Here is a tiny trained network, its code and every weight. The questions are about switching its units off for an input and a target symbol, where a switched-off unit gives its printed mean instead of its output.

import numpy as np


def w(rows, s, z=0):
    codes = np.array(rows[::2]) - 128.0
    scale = np.full(codes.shape[1], s)
    scale[-1] = z or s
    return codes * scale


def f(y):
    return y / 2 * (1 + np.tanh(0.7978845608 * (y + 0.044715 * y**3)))


def softmax(a):
    e = np.exp(a - a.max(-1, keepdims=True))
    return e / e.sum(-1, keepdims=True)


def log_softmax(a):
    a = a - a.max(-1, keepdims=True)
    return a - np.log(np.exp(a).sum(-1, keepdims=True))


def net(x, mask):
    ids = ['αβδεηθλμξπστφψω'.index(c) for c in x.split()]
    T = len(ids)
    res = E[ids] + P[:T]
    q, k, v = (res @ M[0].T for M in (Q, K, V))
    z = softmax(np.where(np.tri(T) > 0, q @ k.T / 2**0.5, -1e9)) @ v
    res = res + np.where(mask[0], z, O[0][:, -1]) @ O[0][:, :-1]
    y = f(res @ A[0][:, :-1].T + A[0][:, -1])
    res = res + np.where(mask[1:25], y, B[0][:, -1]) @ B[0][:, :-1]
    return log_softmax(res[-1] @ U[:, :-1].T + U[:, -1])


Q, K, V, O, A, B = {}, {}, {}, {}, {}, {}
E = w([
[101,31,109,43,94,171,149,134,85,90,1],'α',
[123,154,175,122,70,164,36,108,105,173,86],'β',
[70,89,127,87,155,114,152,85,68,223,182],'δ',
[100,133,96,82,105,240,46,199,116,203,130],'ε',
[96,151,136,54,132,189,104,31,93,104,182],'η',
[117,107,49,61,119,128,115,156,110,78,191],'θ',
[81,162,178,188,112,160,128,123,118,109,137],'λ',
[82,143,82,117,186,167,99,148,117,182,110],'μ',
[103,99,154,180,131,90,79,111,74,125,156],'ξ',
[121,50,170,163,141,95,134,88,106,59,123],'π',
[86,191,74,61,81,169,161,151,123,64,106],'σ',
[134,151,117,75,142,91,50,142,151,48,61],'τ',
[99,113,134,169,108,111,209,140,132,217,143],'φ',
[165,66,58,168,191,101,100,91,139,200,163],'ψ',
[193,43,53,105,123,147,56,81,122,158,191],'ω',
],0.023)
P = w([
[184,29,74,148,170,146,82,250,140,116,163],'0',
[116,57,100,119,136,163,110,116,172,128,125],'1',
[203,103,114,108,159,159,150,124,103,128,115],'2',
[95,96,116,120,101,104,84,80,188,124,130],'3',
[218,133,116,141,126,147,172,129,63,111,112],'4',
[64,116,165,127,68,51,58,119,185,106,125],'5',
[216,146,111,153,120,180,206,143,61,66,108],'6',
],0.011)
Q[0] = w([
[156,178,114,164,174,136,120,163,144,143,249],'head 1',
[189,107,131,140,161,184,191,145,43,103,116],'head 1',
],0.011)
K[0] = w([
[188,110,12,63,226,210,87,144,156,154,142],'head 1',
[238,172,180,129,159,132,174,165,25,120,123],'head 1',
],0.011)
V[0] = w([
[150,17,53,2,133,60,156,135,108,157,95],'head 1',
[158,159,132,95,190,152,66,80,66,68,181],'head 1',
],0.0072)
O[0] = w([
[110,159,76,179,71,131,127,129,159,72,121,255],'head 1',
[79,130,150,139,122,101,103,134,250,133,176,60],'head 1',
],0.014,0.0062)
A[0] = w([
[110,101,139,111,126,194,177,115,155,159,99,169],'neuron 1',
[171,56,145,176,130,161,91,117,127,98,146,112],'neuron 2',
[141,115,110,189,170,63,137,97,101,81,120,83],'neuron 3',
[134,107,174,125,156,140,134,71,97,179,164,246],'neuron 4',
[100,126,198,121,154,142,134,142,109,97,70,118],'neuron 5',
[114,214,114,57,132,111,145,147,89,89,106,1],'neuron 6',
[100,171,103,120,170,163,155,139,107,141,137,168],'neuron 7',
[154,120,115,92,124,126,107,93,87,113,90,103],'neuron 8',
[145,144,132,150,131,45,153,105,167,200,159,112],'neuron 9',
[131,169,119,124,120,78,91,32,99,152,180,150],'neuron 10',
[119,98,132,92,151,126,89,178,156,144,93,122],'neuron 11',
[140,123,163,163,163,168,90,70,106,84,167,205],'neuron 12',
[199,106,156,114,119,125,105,89,151,47,106,139],'neuron 13',
[173,125,147,121,179,76,143,77,140,220,164,7],'neuron 14',
[204,140,171,149,121,98,66,158,133,161,124,52],'neuron 15',
[213,101,88,177,82,172,152,111,139,156,100,112],'neuron 16',
[140,42,131,136,151,87,144,156,145,90,150,96],'neuron 17',
[63,113,178,148,172,67,249,99,161,102,180,97],'neuron 18',
[121,111,71,175,166,93,140,166,157,135,166,115],'neuron 19',
[94,136,155,185,44,102,142,116,114,130,175,102],'neuron 20',
[111,170,112,196,39,99,135,142,166,68,124,86],'neuron 21',
[106,169,149,158,121,155,132,190,145,64,113,24],'neuron 22',
[78,162,65,111,189,117,140,116,170,121,152,194],'neuron 23',
[152,183,158,111,88,95,126,85,125,138,111,84],'neuron 24',
],0.011,0.0038)
B[0] = w([
[109,118,129,157,129,102,105,171,154,108,136,184],'neuron 1',
[105,181,125,37,140,71,160,78,155,155,90,161],'neuron 2',
[75,144,144,101,127,178,101,104,81,95,126,157],'neuron 3',
[139,81,107,100,107,56,112,178,134,141,98,177],'neuron 4',
[104,140,59,168,122,151,161,114,128,170,167,165],'neuron 5',
[164,98,167,69,96,121,92,124,145,137,130,147],'neuron 6',
[100,143,104,116,120,85,80,126,128,133,86,157],'neuron 7',
[128,146,162,210,155,129,132,124,144,194,168,183],'neuron 8',
[92,104,210,103,147,166,83,96,179,134,169,139],'neuron 9',
[149,141,103,179,167,146,171,173,120,171,70,157],'neuron 10',
[164,181,129,140,136,145,137,140,111,110,118,147],'neuron 11',
[121,116,87,152,105,128,134,108,109,130,93,162],'neuron 12',
[83,142,121,161,121,80,126,197,134,141,118,174],'neuron 13',
[105,100,87,72,254,148,183,160,130,69,163,135],'neuron 14',
[144,95,150,126,106,143,184,151,138,103,97,130],'neuron 15',
[97,137,153,114,150,109,86,89,163,124,132,247],'neuron 16',
[75,143,121,108,138,133,157,142,118,98,133,149],'neuron 17',
[113,114,171,102,113,164,77,142,179,137,131,155],'neuron 18',
[73,112,190,141,75,116,122,110,113,144,128,169],'neuron 19',
[158,139,104,113,133,140,132,118,182,80,143,187],'neuron 20',
[190,153,138,108,176,181,161,146,124,142,153,236],'neuron 21',
[137,109,160,119,155,72,98,69,110,172,121,154],'neuron 22',
[144,113,169,148,117,82,163,108,17,153,118,171],'neuron 23',
[96,106,58,174,188,154,163,138,112,72,162,128],'neuron 24',
],0.0091,0.015)
U = w([
[108,249,10,123,255,219,201,107,90,124,87,53],'α',
[205,62,136,21,56,111,89,95,121,159,61,196],'β',
[130,117,68,150,121,137,130,132,81,89,212,253],'δ',
[132,176,26,103,109,49,100,97,179,195,149,55],'ε',
[107,94,208,110,173,136,37,87,129,171,165,57],'η',
[119,189,101,129,144,217,77,175,129,175,138,179],'θ',
[131,92,73,89,242,93,102,150,118,152,148,139],'λ',
[143,112,104,145,114,97,102,118,141,124,114,108],'μ',
[66,127,120,86,104,116,133,146,132,90,70,106],'ξ',
[130,125,74,173,88,81,119,166,159,98,103,141],'π',
[139,89,81,134,129,120,89,104,129,110,119,104],'σ',
[121,195,147,145,145,83,107,157,138,145,120,53],'τ',
[118,199,28,173,109,50,127,116,42,166,46,172],'φ',
[125,145,86,133,143,147,131,115,124,136,125,93],'ψ',
[160,162,175,173,165,177,144,149,154,156,109,150],'ω',
],0.0064,0.0034)

Each question gives the input, a string of symbols that net reads in full, and the target symbol t.
The units are the heads (2 rows each of Q, K, V and O) and the neurons (one row each of A and B). Each row of codes is followed by its name. A weight is (code - 128) times the scale printed after its matrix; where a second scale follows, it is the last column's (O, A, B and U).
mask holds one flag per unit, heads first, then neurons. A switched-off unit (its flag False) gives its mean, the last column of its rows in O or B, instead of its output. The means were averaged over made-up inputs and are rounded, as every weight is.
A unit's drop is (log p(t) with every unit on - log p(t) with that unit switched off) / (log p(t) with every unit on - log p(t) with every unit switched off).
The circuit of an input: a set's keep is (log p(t) with only the set's units on - log p(t) with every unit switched off) / (log p(t) with every unit on - log p(t) with every unit switched off). Starting from the 12 units with the biggest drops (on a tie, the unit counted first), units are removed one at a time, each time the one whose removal leaves the highest keep (on an exact tie, the one counted first), for as long as the keep stays at least 0.8.
circuit, biggest first: the units of the circuit, biggest drop first
most important unit: the unit with the biggest drop
top k neurons: the k neurons with the biggest drops, biggest first
drop when u is switched off: that unit's drop, to one decimal
input δ φ λ δ, target φ: circuit, biggest first	(neuron 10; neuron 21)
input ω φ η μ φ, target η: circuit, biggest first	(neuron 9; head 1; neuron 18)
input φ λ μ λ ω ξ, target λ: circuit, biggest first	(head 1; neuron 14)
input ψ σ α η φ, target α: circuit, biggest first	(head 1; neuron 21; neuron 4)
input θ λ φ λ η, target φ: circuit, biggest first	(neuron 12; neuron 21)
input α η σ ξ, target η: circuit, biggest first	(head 1)
input λ η φ λ φ λ, target λ: circuit, biggest first	(head 1; neuron 14; neuron 4)
input θ ξ η λ λ β, target λ: circuit, biggest first	(head 1; neuron 14; neuron 24)
input ω α ω δ, target α: circuit, biggest first	(head 1; neuron 10; neuron 21)
input θ η φ ψ, target η: circuit, biggest first	(neuron 9; neuron 19)
input μ λ σ μ α π, target ξ: circuit, biggest first	(neuron 17; neuron 3; neuron 2)
input ε λ α θ δ, target α: circuit, biggest first	(head 1; neuron 10; neuron 21; neuron 4)
input ξ φ β ξ, target φ: circuit, biggest first	(neuron 10; neuron 12)
input η φ φ λ α δ, target λ: most important unit	neuron 14
input α μ λ, target α: top 3 neurons	(neuron 21; neuron 4; neuron 19)
input η φ λ, target η: top 2 neurons	(neuron 18; neuron 9)
input λ μ η, target λ: top 4 neurons	(neuron 14; neuron 10; neuron 4; neuron 19)
input θ ω α φ, target ω: drop when head 1 is switched off	0.6
input θ β φ η φ σ λ, target φ: drop when neuron 12 is switched off	0.2
input ψ η ω ξ ω φ β, target φ: drop when neuron 9 is switched off	0.1
input λ α α θ, target δ: most important unit	neuron 21
input ω ω φ, target ω: top 2 neurons	(neuron 21; neuron 4)
